Below are the code and all the weights of a small trained network. Each question names an input and a target symbol and asks about switching units off, where a switched-off unit gives its printed mean instead of its output.

import numpy as np


def w(rows, s, z=0):
    codes = np.array(rows[::2]) - 128.0
    scale = np.full(codes.shape[1], s)
    scale[-1] = z or s
    return codes * scale


def f(y):
    return y / 2 * (1 + np.tanh(0.7978845608 * (y + 0.044715 * y**3)))


def softmax(a):
    e = np.exp(a - a.max(-1, keepdims=True))
    return e / e.sum(-1, keepdims=True)


def log_softmax(a):
    a = a - a.max(-1, keepdims=True)
    return a - np.log(np.exp(a).sum(-1, keepdims=True))


def net(x, mask):
    ids = ['ΦΨαζηξπ'.index(c) for c in x.split()]
    T = len(ids)
    res = E[ids] + P[:T]
    r = res
    for j in range(2):
        rows = slice(3 * j, 3 * j + 3)
        q, k, v = (r @ M[0][rows].T for M in (Q, K, V))
        z = softmax(np.where(np.tri(T) > 0, q @ k.T / 3**0.5, -1e9)) @ v
        o = O[0][rows]
        res = res + np.where(mask[j], z, o[:, -1]) @ o[:, :-1]
    y = f(res @ A[0][:, :-1].T + A[0][:, -1])
    res = res + np.where(mask[2:14], y, B[0][:, -1]) @ B[0][:, :-1]
    return log_softmax(res[-1] @ U[:, :-1].T + U[:, -1])


Q, K, V, O, A, B = {}, {}, {}, {}, {}, {}
E = w([
[112,73,101,142,127,85,111,195,86,170],'Φ',
[136,149,65,138,123,95,82,144,145,99],'Ψ',
[139,198,202,143,157,162,130,183,165,111],'α',
[64,165,124,212,105,67,211,151,182,133],'ζ',
[110,123,134,140,184,119,153,210,121,75],'η',
[177,191,117,188,135,102,174,56,74,167],'ξ',
[184,188,84,170,176,148,131,253,240,139],'π',
],0.02)
P = w([
[74,81,142,186,113,88,11,25,122,110],'0',
[123,43,91,190,85,207,69,204,121,112],'1',
[175,145,94,204,105,154,92,206,163,85],'2',
[190,193,91,206,129,126,112,214,185,71],'3',
[169,168,98,235,133,138,150,230,163,64],'4',
[168,186,102,254,138,130,166,245,161,51],'5',
],0.0072)
Q[0] = w([
[183,146,92,220,231,62,137,209,149,97],'H1',
[78,54,199,2,128,203,158,37,78,101],'H1',
[145,105,17,251,137,49,152,188,108,134],'H1',
[134,141,118,118,61,131,89,137,122,85],'H2',
[111,117,134,194,86,127,95,206,176,95],'H2',
[131,61,177,60,96,170,94,27,103,149],'H2',
],0.01)
K[0] = w([
[85,133,176,135,129,101,254,141,148,106],'H1',
[174,102,83,118,194,144,13,70,31,168],'H1',
[88,132,155,134,152,113,226,156,205,67],'H1',
[131,108,186,97,156,140,127,169,103,49],'H2',
[88,124,179,147,119,117,100,107,148,69],'H2',
[242,96,84,147,116,196,154,189,147,149],'H2',
],0.0092)
V[0] = w([
[161,57,84,91,182,62,138,161,77,62],'H1',
[86,98,33,200,92,10,148,136,156,205],'H1',
[148,126,110,137,148,244,174,236,199,154],'H1',
[114,127,82,149,2,131,143,99,139,169],'H2',
[153,89,102,53,124,132,13,86,131,164],'H2',
[205,151,213,179,128,161,126,90,80,158],'H2',
],0.0088)
O[0] = w([
[214,186,17,34,131,103,150,178,105,66,110],'H1',
[60,96,196,115,87,120,240,105,189,100,226],'H1',
[164,77,117,147,215,89,133,31,128,173,249],'H1',
[130,134,133,165,128,158,33,25,163,3,134],'H2',
[232,137,252,67,94,1,153,75,138,93,87],'H2',
[57,147,156,21,115,167,129,218,176,80,133],'H2',
],0.0088,0.013)
A[0] = w([
[109,175,97,94,83,124,126,137,69,146,41],'N1',
[223,135,159,162,142,108,110,128,60,141,74],'N2',
[138,128,150,147,143,96,91,82,160,128,84],'N3',
[124,100,224,37,70,34,163,172,145,150,91],'N4',
[147,142,128,1,25,115,87,97,187,76,254],'N5',
[31,136,87,135,75,160,167,139,152,139,230],'N6',
[111,149,162,174,50,127,143,147,63,115,99],'N7',
[96,64,120,115,139,143,112,120,184,48,43],'N8',
[119,95,130,129,96,132,121,94,99,130,195],'N9',
[161,148,48,164,146,148,129,117,53,110,167],'N10',
[74,148,117,128,68,189,133,179,130,69,131],'N11',
[198,136,56,66,140,137,144,159,28,113,58],'N12',
],0.0094,0.0024)
B[0] = w([
[91,51,172,91,212,106,127,115,183,121,131],'N1',
[110,156,56,146,161,145,130,156,138,36,179],'N2',
[109,74,76,143,90,131,116,99,117,184,172],'N3',
[129,141,51,83,228,255,143,88,61,129,168],'N4',
[115,43,219,178,146,135,82,212,185,98,168],'N5',
[118,181,98,104,175,118,99,175,116,34,250],'N6',
[191,176,99,179,66,135,164,154,175,172,157],'N7',
[164,131,187,103,132,55,98,133,124,206,197],'N8',
[129,86,37,94,41,156,155,99,158,119,136],'N9',
[161,101,170,124,177,65,118,103,161,79,176],'N10',
[247,170,97,96,103,97,153,53,84,235,201],'N11',
[98,171,178,107,156,71,156,77,116,177,171],'N12',
],0.0075,0.018)
U = w([
[134,135,48,31,130,206,124,117,106,104,154],'Φ',
[105,108,181,147,63,83,97,150,170,94,187],'Ψ',
[66,183,102,159,153,172,2,124,61,134,195],'α',
[68,153,99,144,116,132,128,141,122,107,2],'ζ',
[98,184,172,59,143,60,102,78,81,140,154],'η',
[181,200,99,151,48,118,127,137,79,185,142],'ξ',
[133,109,116,94,105,150,137,49,158,215,86],'π',
],0.0053,0.003)

Each question gives the input, a string of symbols that net reads in full, and the target symbol t.
The units are the heads (3 rows each of Q, K, V and O) and the neurons (one row each of A and B). Each row of codes is followed by its name. A weight is (code - 128) times the scale printed after its matrix; where a second scale follows, it is the last column's (O, A, B and U).
mask holds one flag per unit, heads first, then neurons. A switched-off unit (its flag False) gives its mean, the last column of its rows in O or B, instead of its output. The means were averaged over made-up inputs and are rounded, as every weight is.
A unit's drop is (log p(t) with every unit on - log p(t) with that unit switched off) / (log p(t) with every unit on - log p(t) with every unit switched off).
The circuit of an input: a set's keep is (log p(t) with only the set's units on - log p(t) with every unit switched off) / (log p(t) with every unit on - log p(t) with every unit switched off). Starting from the 12 units with the biggest drops (on a tie, the unit counted first), units are removed one at a time, each time the one whose removal leaves the highest keep (on an exact tie, the one counted first), for as long as the keep stays at least 0.8.
units of the circuit, in order: the units of the circuit, biggest drop first
k most important neurons: the k neurons with the biggest drops, biggest first
drop of u: that unit's drop, to one decimal
input η Ψ ζ ξ π Φ, target ζ: units of the circuit, in order -> (H2; H1; N6; N8)
input Ψ η α Φ, target α: 2 most important neurons -> (N2; N11)
input π ξ η ζ π, target α: units of the circuit, in order -> (H2)
input Ψ Φ Ψ ξ Ψ, target Ψ: units of the circuit, in order -> (H2; H1; N5)
input η η Φ Φ, target η: units of the circuit, in order -> (H1; N12; N10)
input ξ ξ ζ, target η: 3 most important neurons -> (N8; N6; N11)
input ζ Φ η, target ξ: units of the circuit, in order -> (H1; N11; N7)
input ζ Φ ξ ζ ξ, target ζ: units of the circuit, in order -> (H1; N6; H2)
input ζ Φ π Ψ, target ξ: 2 most important neurons -> (N11; N8)
input Ψ ζ Ψ π η Φ, target π: 2 most important neurons -> (N4; N6)
input Φ Ψ Φ, target Φ: 2 most important neurons -> (N4; N8)
input ξ Ψ α ζ η α, target η: 2 most important neurons -> (N11; N8)
input Φ Φ π, target π: 2 most important neurons -> (N6; N3)
input Φ Φ Ψ ζ ξ π, target Ψ: units of the circuit, in order -> (H1)
input Ψ η Φ ζ η, target π: drop of H1 -> 0.7
input η α ζ, target ζ: drop of N6 -> 0.4
input Φ Ψ Ψ Ψ α ξ, target α: drop of H1 -> 1.3
input Φ Φ Ψ ζ Ψ, target Ψ: drop of H2 -> 0.4
